What each symbol does to the items:
at | * ^ ~
fes | sed rav goz
sir | goz rad bol
vuv | fen bam kal
rad | gat per saz
bol | rav zeg vas
saz | kol rad nuz
ged | seg zam zud
nen | vuv fen som
ker | bes mas zeg
zam | saz liv ged
gat | sir goz rad
doz | rab riv nuf
bug | fes sed sir
tar | bol rav kos
riv | luf dez doz
goz | bug fes gat
som | nog let nok
nok | per zam mem
tig | ker bes rav
mem | tul nok seg
puz | kos vas sed
bes | mas zov bug
geb | saz kol pud
bam | zud giv ged
liv | pas vuv tig
fab | fen pas luf
kal | nen vuv vep
leg | kal nen pas
rab | zeg luf gul
luf | dez fab bam
vas | tar bol puz
fen | ged zud nen
zov | nuf gul bes
vep | leg tul dez
sed | nev zeg bug
per | som nog tul
let | kol nuz som
nog | let pud per
gul | liv rab zov
zeg | riv ker bol
pas | vep leg fab
seg | zam mem mem
nuz | geb saz let
tul | nok sef zam
zud | nok ged fen
mas | zov nuf bol
nev | puz kos fes
dez | mas liv riv
kol | rad sef geb
pud | nuz saz nog
giv | ged seg dez
kos | vas tar mas
rav | zeg tig tar
nuf | gul doz mas
sef | gat sir kol

In the rows, zero is written as 49.

The rows follow the links: the fewer symbols apart two items are, the more alike their rows tend to be.

Each row is also shifted at random along 3 hidden directions that mean nothing.

Some items, each with a row of numbers:
nog -> [77,57,61,51,23,53,39,69,43,52,39,44,58,64,40,51,37,63,62,59,28,41,58,40,43,49,46,56,45,37,57,49,55,33,70,67,44,50,74,43,50]
nen -> [54,41,40,56,45,47,64,44,43,44,50,46,31,58,77,53,52,64,51,54,40,44,37,48,52,36,46,46,53,46,45,59,48,42,49,55,52,41,65,61,58]
mas -> [44,50,71,40,59,41,49,42,50,59,50,42,70,48,45,33,39,57,57,57,48,61,49,74,51,27,45,58,57,58,66,43,65,50,37,50,60,60,61,54,54]
dez -> [73,49,65,51,28,49,32,50,71,47,43,61,55,53,48,45,59,25,42,56,53,47,64,52,33,44,53,58,27,46,46,33,45,44,50,78,54,53,65,52,51]
gul -> [38,48,62,37,58,44,55,36,56,66,44,43,63,39,53,39,53,61,51,48,56,44,46,63,48,34,34,45,52,44,59,49,57,55,36,51,59,49,37,55,62]
gat -> [49,63,38,29,65,47,43,56,63,54,39,54,46,54,42,53,49,41,39,42,49,38,51,47,54,54,50,46,54,49,38,62,34,64,58,34,42,40,32,55,48]
zam -> [58,47,66,49,33,42,52,56,41,51,42,64,45,70,32,76,59,50,44,49,56,55,57,44,48,50,65,62,49,31,46,46,56,50,52,45,59,49,52,56,54]
tig -> [38,35,51,64,45,53,35,53,40,42,55,40,49,53,47,31,48,52,50,38,44,53,50,42,53,44,45,66,64,75,37,31,37,57,51,53,40,56,46,56,52]
tar -> [42,46,42,55,47,48,47,46,39,48,54,43,50,38,41,37,37,36,50,31,47,56,54,39,53,47,71,54,43,67,39,45,60,47,41,40,55,52,48,43,36]
nok -> [50,42,56,57,30,49,53,44,34,41,62,43,39,44,32,65,61,58,46,61,37,46,30,20,41,64,45,54,58,39,41,37,47,46,46,37,39,51,24,49,57]
riv -> [30,49,45,54,49,45,43,40,57,60,42,54,55,36,49,43,66,29,48,24,71,36,62,49,38,60,29,31,24,44,48,45,40,54,41,62,47,48,23,30,51]
leg -> [58,48,46,43,32,50,57,37,59,38,50,36,33,52,61,49,48,44,53,60,37,47,31,39,37,45,52,54,46,59,32,52,43,40,50,64,48,42,64,74,60]
vas -> [56,56,45,40,51,40,57,48,45,52,50,49,58,46,39,44,30,39,56,51,45,68,56,61,52,42,79,53,39,55,53,56,73,38,42,42,65,54,77,43,31]
ker -> [27,45,54,54,54,35,43,56,38,60,37,45,61,62,43,40,51,57,65,10,63,53,69,54,52,47,34,59,47,64,43,47,44,62,56,55,48,46,40,44,52]
nev -> [68,45,37,45,50,38,51,52,50,49,62,45,48,29,51,33,44,37,43,49,33,47,45,36,49,44,57,43,42,48,39,55,60,43,48,32,48,52,46,36,37]
bol -> [45,49,46,55,43,46,39,51,47,53,46,45,56,48,37,35,38,31,50,24,46,53,64,40,49,41,69,60,39,69,36,43,57,54,47,50,55,49,50,45,39]
giv -> [41,31,44,71,47,58,50,40,40,38,61,64,35,41,53,63,74,39,26,48,65,48,44,40,53,57,50,44,51,35,46,34,42,51,35,41,45,56,25,43,48]
sef -> [63,71,50,28,46,60,35,56,67,57,31,58,47,57,35,63,44,40,35,46,44,32,56,38,48,51,69,59,52,47,38,59,45,60,54,45,51,36,44,66,53]
tul -> [37,57,54,35,43,37,57,41,43,51,44,43,43,56,24,75,56,52,59,41,53,51,41,35,34,70,47,50,47,40,43,56,48,52,51,41,48,43,28,55,55]
nuf -> [43,52,67,37,57,41,54,41,58,70,43,45,64,39,49,39,52,53,50,43,55,41,50,59,47,34,38,45,47,42,58,48,61,52,37,52,61,50,38,50,59]
zud -> [46,35,51,61,57,42,59,51,37,38,52,66,41,66,63,63,59,62,44,58,62,68,54,72,63,40,55,45,56,33,64,54,52,41,48,41,56,52,68,44,43]
luf -> [61,45,50,55,36,47,35,49,64,48,44,62,51,52,57,48,62,27,43,51,60,44,63,54,35,50,47,46,25,44,49,40,41,44,49,75,52,49,59,43,48]
saz -> [39,67,43,47,58,75,46,52,50,52,29,56,52,53,42,60,30,56,45,46,55,41,55,55,57,56,58,40,52,38,65,55,48,52,49,47,48,42,53,46,43]

Where do the symbols, taken in turn from left to right, take each start?
Answer with the item's name.
[44,46,62,43,54,45,52,43,50,68,48,40,61,40,49,34,49,62,49,43,47,37,44,51,52,31,37,51,59,49,52,46,56,57,39,47,56,49,34,56,65]
* ~ -> mas
[26,33,32,72,46,59,34,45,35,40,61,39,43,34,45,27,51,43,41,22,47,42,45,22,51,54,46,56,59,76,27,29,34,59,41,40,34,50,18,43,49]
^ ^ -> bes
[41,32,35,73,47,52,52,46,41,46,50,68,32,48,66,56,75,46,28,26,67,33,54,36,57,45,47,38,41,34,40,49,43,54,42,47,50,41,23,39,54]
* * -> nok
[50,43,66,47,45,42,54,45,41,37,62,57,47,55,33,73,58,48,45,77,52,71,41,58,47,58,62,60,61,40,56,36,52,43,44,38,49,60,57,53,43]
~ ^ -> nok
[29,61,45,30,53,26,68,37,53,52,34,39,41,66,48,69,50,40,73,33,63,62,48,64,32,62,42,45,27,50,45,71,47,46,50,61,57,35,59,61,54]
~ * ~ -> bol
[57,57,51,57,37,69,44,60,39,50,43,44,53,54,47,51,32,66,59,61,37,42,49,45,52,56,42,45,55,37,64,48,50,34,60,57,38,47,64,41,47]
* ^ ^ -> sir
[60,33,45,64,46,49,55,51,43,40,50,59,34,62,73,56,57,58,40,53,49,50,50,52,59,31,57,50,52,41,47,54,53,44,52,53,56,45,65,54,54]
* * -> seg
[61,44,73,42,45,38,38,61,52,59,46,46,65,62,46,33,42,62,56,50,39,50,61,57,54,23,46,73,65,62,49,44,57,54,58,58,56,52,66,64,61]
^ ^ * -> liv
[49,53,41,66,43,90,37,50,42,46,42,46,45,35,50,45,35,58,40,57,39,26,41,29,57,57,51,40,61,41,58,37,44,42,45,50,36,46,41,42,50]
^ ~ -> nuz
[61,39,54,58,38,39,50,58,40,54,43,75,39,68,53,69,69,48,34,32,64,46,68,45,57,37,64,52,43,30,45,53,56,50,53,49,61,43,48,48,52]
* ~ -> mem
[71,55,72,35,39,41,38,49,69,69,38,57,66,47,46,41,53,36,49,50,54,40,66,62,38,34,44,50,29,41,57,45,58,48,47,69,62,52,57,48,54]
^ ^ * -> mas
[49,52,71,39,42,33,57,50,42,44,52,51,54,63,23,74,56,51,59,63,54,70,47,56,42,61,55,59,50,38,54,47,58,42,51,43,54,53,56,49,47]
^ * ^ -> nog
[42,59,41,61,47,74,44,55,38,53,38,46,51,46,48,51,32,63,55,50,46,37,52,43,53,63,42,40,50,38,64,48,47,40,53,53,41,45,52,38,45]
* ~ * -> kol
[45,40,55,58,44,45,29,57,47,43,52,47,61,51,44,29,44,41,55,39,52,59,65,54,49,46,45,62,48,69,46,35,42,51,56,60,45,58,59,43,42]
^ ^ -> mas
[36,42,37,57,53,53,54,32,57,29,56,49,41,45,66,50,57,33,51,65,62,65,36,67,39,64,34,38,37,53,54,41,31,39,41,64,43,55,62,49,41]
~ ^ * -> fen
